Below is a small trained network, with its code and all its weights. Each question gives an input and a class and asks what happens when units are switched off, that is, made to give their printed mean instead of their output.

import numpy as np


def w(rows, s, z=0):
    codes = np.array(rows[::2]) - 128.0
    scale = np.full(codes.shape[1], s)
    scale[-1] = z or s
    return codes * scale


def f(y):
    return y / 2 * (1 + np.tanh(0.7978845608 * (y + 0.044715 * y**3)))


def log_softmax(a):
    a = a - a.max(-1, keepdims=True)
    return a - np.log(np.exp(a).sum(-1, keepdims=True))


def net(x, mask):
    res = np.array(x, float).reshape(1, 3) / 4 @ E
    y = f(res @ A[0][:, :-1].T + A[0][:, -1])
    res = res + np.where(mask, y, B[0][:, -1]) @ B[0][:, :-1]
    return log_softmax(res[-1] @ U[:, :-1].T + U[:, -1])


A, B = {}, {}
E = w([
[113,179,105,114,192,65],'x0',
[135,7,130,48,132,209],'x1',
[46,214,120,120,153,147],'x2',
],0.012)
A[0] = w([
[70,74,116,75,152,139,254],'N1',
[131,56,138,139,82,184,194],'N2',
[152,140,133,109,113,106,34],'N3',
[124,95,121,157,78,169,160],'N4',
[35,139,116,94,125,175,170],'N5',
[94,159,127,111,140,167,199],'N6',
[106,104,156,131,106,129,160],'N7',
[97,140,151,126,123,123,206],'N8',
[135,110,138,128,122,115,139],'N9',
[160,66,124,125,121,138,169],'N10',
[105,123,171,115,156,167,86],'N11',
[63,249,124,136,144,103,194],'N12',
[147,157,135,146,114,159,111],'N13',
[162,135,133,163,120,110,157],'N14',
],0.019,0.0032)
B[0] = w([
[71,96,132,130,131,222,179],'N1',
[162,90,143,138,153,202,197],'N2',
[128,105,128,102,113,124,132],'N3',
[127,117,142,123,152,194,164],'N4',
[43,149,82,97,113,113,170],'N5',
[85,151,134,161,99,146,157],'N6',
[118,109,108,103,175,136,141],'N7',
[118,163,137,161,118,159,145],'N8',
[144,109,126,137,120,128,137],'N9',
[193,72,131,144,122,143,178],'N10',
[97,114,139,162,117,137,143],'N11',
[205,252,153,111,167,121,253],'N12',
[122,130,117,86,168,115,137],'N13',
[137,108,115,126,107,84,162],'N14',
],0.029,0.025)
U = w([
[184,243,129,65,178,118,239],'0',
[202,52,63,136,44,2,86],'1',
[216,42,92,116,182,183,125],'2',
[21,128,60,102,120,166,3],'3',
],0.0086,0.0019)

Each question gives the input, the list of numbers given to net, and the class t.
The units are the neurons (one row each of A and B). Each row of codes is followed by its name. A weight is (code - 128) times the scale printed after its matrix; where a second scale follows, it is the last column's (A, B and U).
mask holds one flag per neuron, in row order. A switched-off neuron (its flag False) gives its mean, the last column of its row in B, instead of its output. The means were averaged over made-up inputs and are rounded, as every weight is.
A unit's drop is (log p(t) with every unit on - log p(t) with that unit switched off) / (log p(t) with every unit on - log p(t) with every unit switched off).
The circuit of an input: a set's keep is (log p(t) with only the set's units on - log p(t) with every unit switched off) / (log p(t) with every unit on - log p(t) with every unit switched off). Starting from the 12 units with the biggest drops (on a tie, the unit counted first), units are removed one at a time, each time the one whose removal leaves the highest keep (on an exact tie, the one counted first), for as long as the keep stays at least 0.8.
circuit, biggest first: the units of the circuit, biggest drop first
most important unit: the unit with the biggest drop
k most important neurons: the k neurons with the biggest drops, biggest first
drop of u: that unit's drop, to one decimal
input [-7,-1,5], class 3: 2 most important neurons : N12, N5
input [-3,8,6], class 3: most important unit : N5
input [-6,-8,-7], class 1: circuit, biggest first : N12, N14
input [-6,5,3], class 2: 2 most important neurons : N2, N10
input [8,-3,-7], class 1: 2 most important neurons : N12, N14
input [0,8,2], class 2: 2 most important neurons : N2, N10
input [8,3,-2], class 2: 3 most important neurons : N12, N5, N6
input [1,-4,-6], class 1: drop of N12 : 0.5
input [4,-3,-8], class 1: drop of N12 : 0.3
input [4,2,-4], class 2: drop of N12 : 1.1
